Below is a small trained network, with its code and all its weights. Each question gives an input and a target symbol and asks what happens when units are switched off, that is, made to give their printed mean instead of their output.

import numpy as np


def w(rows, s, z=0):
    codes = np.array(rows[::2]) - 128.0
    scale = np.full(codes.shape[1], s)
    scale[-1] = z or s
    return codes * scale


def norm(h):
    return h / np.sqrt((h * h).mean(-1, keepdims=True) + 1e-5)


def f(y):
    return np.maximum(y, 0)


def softmax(a):
    e = np.exp(a - a.max(-1, keepdims=True))
    return e / e.sum(-1, keepdims=True)


def log_softmax(a):
    a = a - a.max(-1, keepdims=True)
    return a - np.log(np.exp(a).sum(-1, keepdims=True))


def net(x, mask):
    ids = ['ΛΞΦαδεζηθπστψω'.index(c) for c in x.split()]
    T = len(ids)
    res = E[ids] + P[:T]
    q, k, v = (norm(res) @ M[0].T for M in (Q, K, V))
    z = softmax(np.where(np.tri(T) > 0, q @ k.T / 3**0.5, -1e9)) @ v
    res = res + np.where(mask[0], z, O[0][:, -1]) @ O[0][:, :-1]
    y = f(norm(res) @ A[0][:, :-1].T + A[0][:, -1])
    res = res + np.where(mask[1:13], y, B[0][:, -1]) @ B[0][:, :-1]
    return log_softmax(norm(res)[-1] @ U[:, :-1].T + U[:, -1])


Q, K, V, O, A, B = {}, {}, {}, {}, {}, {}
E = w([
[130,127,143,68],'Λ',
[129,126,145,67],'Ξ',
[128,135,190,63],'Φ',
[131,135,141,68],'α',
[134,134,141,67],'δ',
[130,166,254,101],'ε',
[131,108,148,69],'ζ',
[123,182,144,114],'η',
[156,178,141,113],'θ',
[101,178,136,100],'π',
[132,178,152,154],'σ',
[124,89,39,156],'τ',
[80,113,162,139],'ψ',
[194,93,158,168],'ω',
],0.0076)
P = w([
[108,174,254,101],'0',
[115,160,204,110],'1',
[111,157,190,123],'2',
[107,151,160,113],'3',
[106,150,143,119],'4',
[103,149,131,123],'5',
[102,147,118,131],'6',
[100,149,106,136],'7',
[97,150,94,146],'8',
[99,146,84,144],'9',
[92,152,70,140],'10',
],0.0052)
Q[0] = w([
[125,51,105,129],'head 0',
[97,202,138,56],'head 0',
[7,214,191,56],'head 0',
],0.015)
K[0] = w([
[155,193,184,97],'head 0',
[94,134,2,194],'head 0',
[140,109,8,178],'head 0',
],0.0098)
V[0] = w([
[234,254,117,141],'head 0',
[23,171,102,84],'head 0',
[244,80,63,47],'head 0',
],0.0065)
O[0] = w([
[255,246,29,149,147],'head 0',
[60,179,93,18,230],'head 0',
[237,72,240,7,1],'head 0',
],0.0057,0.0045)
A[0] = w([
[215,119,91,136,148],'neuron 0',
[138,156,81,119,72],'neuron 1',
[168,70,160,244,169],'neuron 2',
[150,169,95,127,76],'neuron 3',
[119,132,85,215,168],'neuron 4',
[161,122,156,194,178],'neuron 5',
[133,41,53,178,157],'neuron 6',
[142,89,54,108,189],'neuron 7',
[145,105,63,126,173],'neuron 8',
[97,133,85,188,136],'neuron 9',
[97,125,167,120,247],'neuron 10',
[66,48,138,114,253],'neuron 11',
],0.011,0.0033)
B[0] = w([
[123,97,135,77,181],'neuron 0',
[146,131,144,158,200],'neuron 1',
[147,88,11,116,175],'neuron 2',
[139,110,143,173,202],'neuron 3',
[149,73,170,94,248],'neuron 4',
[139,94,57,96,170],'neuron 5',
[153,181,178,93,158],'neuron 6',
[137,121,166,157,183],'neuron 7',
[130,126,171,148,179],'neuron 8',
[109,67,113,114,248],'neuron 9',
[143,89,115,132,250],'neuron 10',
[167,141,181,156,252],'neuron 11',
],0.011,0.0043)
U = w([
[145,112,141,128,2],'Λ',
[112,203,117,185,169],'Ξ',
[225,190,140,159,247],'Φ',
[130,146,129,44,129],'α',
[123,132,132,116,13],'δ',
[114,154,139,41,210],'ε',
[138,124,143,109,26],'ζ',
[155,108,169,104,91],'η',
[108,165,145,102,57],'θ',
[7,50,135,153,126],'π',
[79,178,95,133,246],'σ',
[160,92,91,228,109],'τ',
[173,38,61,99,201],'ψ',
[132,121,136,117,30],'ω',
],0.013,0.0032)

Each question gives the input, a string of symbols that net reads in full, and the target symbol t.
The units are the heads (3 rows each of Q, K, V and O) and the neurons (one row each of A and B). Each row of codes is followed by its name. A weight is (code - 128) times the scale printed after its matrix; where a second scale follows, it is the last column's (O, A, B and U).
mask holds one flag per unit, heads first, then neurons. A switched-off unit (its flag False) gives its mean, the last column of its rows in O or B, instead of its output. The means were averaged over made-up inputs and are rounded, as every weight is.
A unit's drop is (log p(t) with every unit on - log p(t) with that unit switched off) / (log p(t) with every unit on - log p(t) with every unit switched off).
The circuit of an input: a set's keep is (log p(t) with only the set's units on - log p(t) with every unit switched off) / (log p(t) with every unit on - log p(t) with every unit switched off). Starting from the 12 units with the biggest drops (on a tie, the unit counted first), units are removed one at a time, each time the one whose removal leaves the highest keep (on an exact tie, the one counted first), for as long as the keep stays at least 0.8.
circuit, biggest first: the units of the circuit, biggest drop first
k most important neurons: the k neurons with the biggest drops, biggest first
drop when u is switched off: that unit's drop, to one decimal
input ψ Φ π Ξ α α ψ σ, target π: circuit, biggest first -> [neuron 4; head 0]
input α θ θ Λ ψ ψ Φ π α, target σ: circuit, biggest first -> [head 0; neuron 4]
input Λ α α α, target ε: 2 most important neurons -> [neuron 4; neuron 9]
input δ η Λ θ α δ, target Φ: most important neuron -> [neuron 9]
input α Λ θ δ ψ α α ψ ψ σ, target π: circuit, biggest first -> [head 0; neuron 4]
input Λ α α, target ε: circuit, biggest first -> [head 0; neuron 11; neuron 9; neuron 4]
input ω α α, target ψ: circuit, biggest first -> [head 0; neuron 5; neuron 11]
input Ξ η ω π, target ψ: circuit, biggest first -> [head 0; neuron 11]
input θ α α α θ δ Ξ δ ψ α ζ, target π: 2 most important neurons -> [neuron 4; neuron 6]
input δ α θ α η ε α, target Ξ: 2 most important neurons -> [neuron 4; neuron 11]
input σ ω ψ, target ψ: drop when neuron 2 is switched off -> 0.1
input ω π α α η, target Ξ: drop when head 0 is switched off -> 0.7
input θ α η ε Λ, target Ξ: drop when neuron 4 is switched off -> 0.3
input σ ψ α ψ Φ π α α π η ε, target σ: most important neuron -> [neuron 11]
